Below are the code and all the weights of a small trained network. Each question names an input and a target symbol and asks about switching units off, where a switched-off unit gives its printed mean instead of its output.

import numpy as np


def w(rows, s, z=0):
    codes = np.array(rows[::2]) - 128.0
    scale = np.full(codes.shape[1], s)
    scale[-1] = z or s
    return codes * scale


def norm(h):
    return h / np.sqrt((h * h).mean(-1, keepdims=True) + 1e-5)


def softmax(a):
    e = np.exp(a - a.max(-1, keepdims=True))
    return e / e.sum(-1, keepdims=True)


def log_softmax(a):
    a = a - a.max(-1, keepdims=True)
    return a - np.log(np.exp(a).sum(-1, keepdims=True))


def net(x, mask):
    ids = ['ΛΠΩαβεηξστφψ'.index(c) for c in x.split()]
    T = len(ids)
    res = E[ids] + P[:T]
    u = 0
    for l in range(3):
        r = norm(res)
        for j in range(2):
            rows = slice(4 * j, 4 * j + 4)
            q, k, v = (r @ M[l][rows].T for M in (Q, K, V))
            z = softmax(np.where(np.tri(T) > 0, q @ k.T / 4**0.5, -1e9)) @ v
            o = O[l][rows]
            res = res + np.where(mask[u + j], z, o[:, -1]) @ o[:, :-1]
        u += 2
    return log_softmax(norm(res)[-1] @ U[:, :-1].T + U[:, -1])


Q, K, V, O = {}, {}, {}, {}
E = w([
[121,166,157],'Λ',
[128,171,164],'Π',
[96,92,176],'Ω',
[117,126,100],'α',
[60,154,72],'β',
[130,128,119],'ε',
[118,120,107],'η',
[166,178,143],'ξ',
[67,102,134],'σ',
[235,73,113],'τ',
[102,151,253],'φ',
[93,103,146],'ψ',
],0.017)
P = w([
[160,146,60],'0',
[125,105,117],'1',
[250,91,149],'2',
[91,134,129],'3',
[212,95,201],'4',
[70,156,141],'5',
[220,127,156],'6',
[59,182,152],'7',
],0.014)
Q[0] = w([
[131,111,227],'0.h0',
[186,160,160],'0.h0',
[91,57,21],'0.h0',
[42,132,218],'0.h0',
[90,54,57],'0.h1',
[138,97,120],'0.h1',
[173,162,182],'0.h1',
[187,64,251],'0.h1',
],0.012)
K[0] = w([
[106,60,163],'0.h0',
[157,152,168],'0.h0',
[103,140,114],'0.h0',
[117,76,117],'0.h0',
[185,75,92],'0.h1',
[137,131,89],'0.h1',
[76,188,140],'0.h1',
[5,155,138],'0.h1',
],0.012)
V[0] = w([
[143,188,134],'0.h0',
[171,96,138],'0.h0',
[174,59,159],'0.h0',
[43,81,186],'0.h0',
[82,193,180],'0.h1',
[109,129,164],'0.h1',
[182,88,204],'0.h1',
[177,252,122],'0.h1',
],0.012)
O[0] = w([
[169,46,93,140],'0.h0',
[111,179,54,187],'0.h0',
[124,181,84,196],'0.h0',
[193,173,140,28],'0.h0',
[185,175,127,243],'0.h1',
[87,135,208,149],'0.h1',
[3,82,23,81],'0.h1',
[229,225,31,255],'0.h1',
],0.0064,0.003)
Q[1] = w([
[229,14,125],'1.h0',
[182,132,151],'1.h0',
[251,144,190],'1.h0',
[104,78,161],'1.h0',
[199,126,121],'1.h1',
[144,105,176],'1.h1',
[149,150,90],'1.h1',
[173,168,167],'1.h1',
],0.015)
K[1] = w([
[73,183,166],'1.h0',
[74,192,76],'1.h0',
[1,226,137],'1.h0',
[184,157,168],'1.h0',
[144,98,197],'1.h1',
[115,150,164],'1.h1',
[173,72,207],'1.h1',
[54,109,186],'1.h1',
],0.009)
V[1] = w([
[67,157,118],'1.h0',
[94,57,55],'1.h0',
[178,94,118],'1.h0',
[165,90,18],'1.h0',
[155,201,117],'1.h1',
[124,3,113],'1.h1',
[94,116,65],'1.h1',
[37,209,111],'1.h1',
],0.012)
O[1] = w([
[168,77,67,68],'1.h0',
[203,45,255,124],'1.h0',
[82,161,225,188],'1.h0',
[130,166,207,244],'1.h0',
[178,154,102,165],'1.h1',
[187,106,156,126],'1.h1',
[117,76,97,89],'1.h1',
[14,47,88,4],'1.h1',
],0.0081,0.0039)
Q[2] = w([
[150,94,219],'2.h0',
[174,115,240],'2.h0',
[110,81,63],'2.h0',
[98,34,76],'2.h0',
[255,238,196],'2.h1',
[161,183,90],'2.h1',
[128,164,110],'2.h1',
[175,122,68],'2.h1',
],0.0094)
K[2] = w([
[223,246,92],'2.h0',
[151,99,156],'2.h0',
[74,46,209],'2.h0',
[146,55,214],'2.h0',
[255,100,193],'2.h1',
[161,86,149],'2.h1',
[203,203,184],'2.h1',
[86,85,243],'2.h1',
],0.0098)
V[2] = w([
[109,106,187],'2.h0',
[68,171,204],'2.h0',
[176,136,126],'2.h0',
[249,140,228],'2.h0',
[162,192,156],'2.h1',
[49,173,158],'2.h1',
[148,123,209],'2.h1',
[60,1,124],'2.h1',
],0.0086)
O[2] = w([
[128,123,138,111],'2.h0',
[57,168,148,143],'2.h0',
[106,118,83,169],'2.h0',
[111,116,6,251],'2.h0',
[120,49,134,207],'2.h1',
[2,110,150,102],'2.h1',
[66,153,128,189],'2.h1',
[190,227,81,1],'2.h1',
],0.0073)
U = w([
[160,169,180,38],'Λ',
[135,249,128,90],'Π',
[137,138,124,129],'Ω',
[106,44,88,160],'α',
[141,127,181,254],'β',
[92,85,128,117],'ε',
[91,89,125,174],'η',
[198,197,47,96],'ξ',
[87,126,57,84],'σ',
[177,90,131,97],'τ',
[85,187,178,162],'φ',
[71,81,119,118],'ψ',
],0.012,0.0052)

Each question gives the input, a string of symbols that net reads in full, and the target symbol t.
The units are the heads (4 rows each of Q, K, V and O). Each row of codes is followed by its name. A weight is (code - 128) times the scale printed after its matrix; where a second scale follows, it is the last column's (O and U).
mask holds one flag per head, layer by layer. A switched-off head (its flag False) gives its mean, the last column of its rows in O, instead of its output. The means were averaged over made-up inputs and are rounded, as every weight is.
A unit's drop is (log p(t) with every unit on - log p(t) with that unit switched off) / (log p(t) with every unit on - log p(t) with every unit switched off).
The circuit of an input: a set's keep is (log p(t) with only the set's units on - log p(t) with every unit switched off) / (log p(t) with every unit on - log p(t) with every unit switched off). Starting from all 6 units, units are removed one at a time, each time the one whose removal leaves the highest keep (on an exact tie, the one counted first), for as long as the keep stays at least 0.8.
units of the circuit, in order: the units of the circuit, biggest drop first
unit that matters most: the unit with the biggest drop
heads that matter: for each layer, one digit per head in row order, 1 if its drop is at least 0.15 and else 0, layers parted by /
drop when u is switched off: that unit's drop, to one decimal
input Π ξ ξ Π η, target ξ: units of the circuit, in order => 0.h1; 1.h0
input Λ Π Π ε β, target β: heads that matter => 01 / 00 / 00
input η ψ η, target α: unit that matters most => 0.h1
input η ξ Λ ψ Λ, target α: heads that matter => 11 / 10 / 00
input α η Π ψ ε, target α: units of the circuit, in order => 1.h0; 0.h1; 0.h0
input ξ Π η φ Π ψ ε, target α: heads that matter => 01 / 00 / 00
input φ Π β ψ, target β: units of the circuit, in order => 1.h0; 2.h0
input Π ψ ψ Π α, target ξ: units of the circuit, in order => 1.h0; 0.h1
input τ Π σ, target ξ: heads that matter => 01 / 00 / 00
input τ ψ Π, target α: units of the circuit, in order => 0.h1; 1.h0; 2.h0
input φ Π ψ Π Π, target ξ: heads that matter => 00 / 10 / 00
input ψ ξ Π ξ, target ξ: heads that matter => 01 / 00 / 10
input Ω ε Π ψ Λ Π Π, target ξ: heads that matter => 00 / 10 / 01
input Π ψ β, target α: units of the circuit, in order => 0.h0
input φ Π Λ, target ξ: heads that matter => 00 / 10 / 00
input ψ η ψ Π Ω, target ξ: heads that matter => 00 / 10 / 00
input Π Π Π Π α Π Λ, target ξ: heads that matter => 01 / 10 / 00
input η η Π ψ η, target α: heads that matter => 11 / 10 / 00
input α Π α Π η, target ξ: heads that matter => 00 / 00 / 00
input Π Π ψ, target ξ: units of the circuit, in order => 0.h1
input ψ Ω Π Λ Π Π Ω, target ξ: drop when 1.h0 is switched off => 0.5
input ψ ψ Π, target α: drop when 2.h0 is switched off => 0.2
input ε ψ Π τ ε Π ψ, target ξ: drop when 1.h0 is switched off => 0.2
input η ε Λ σ ψ ψ α, target α: drop when 1.h0 is switched off => 0.0
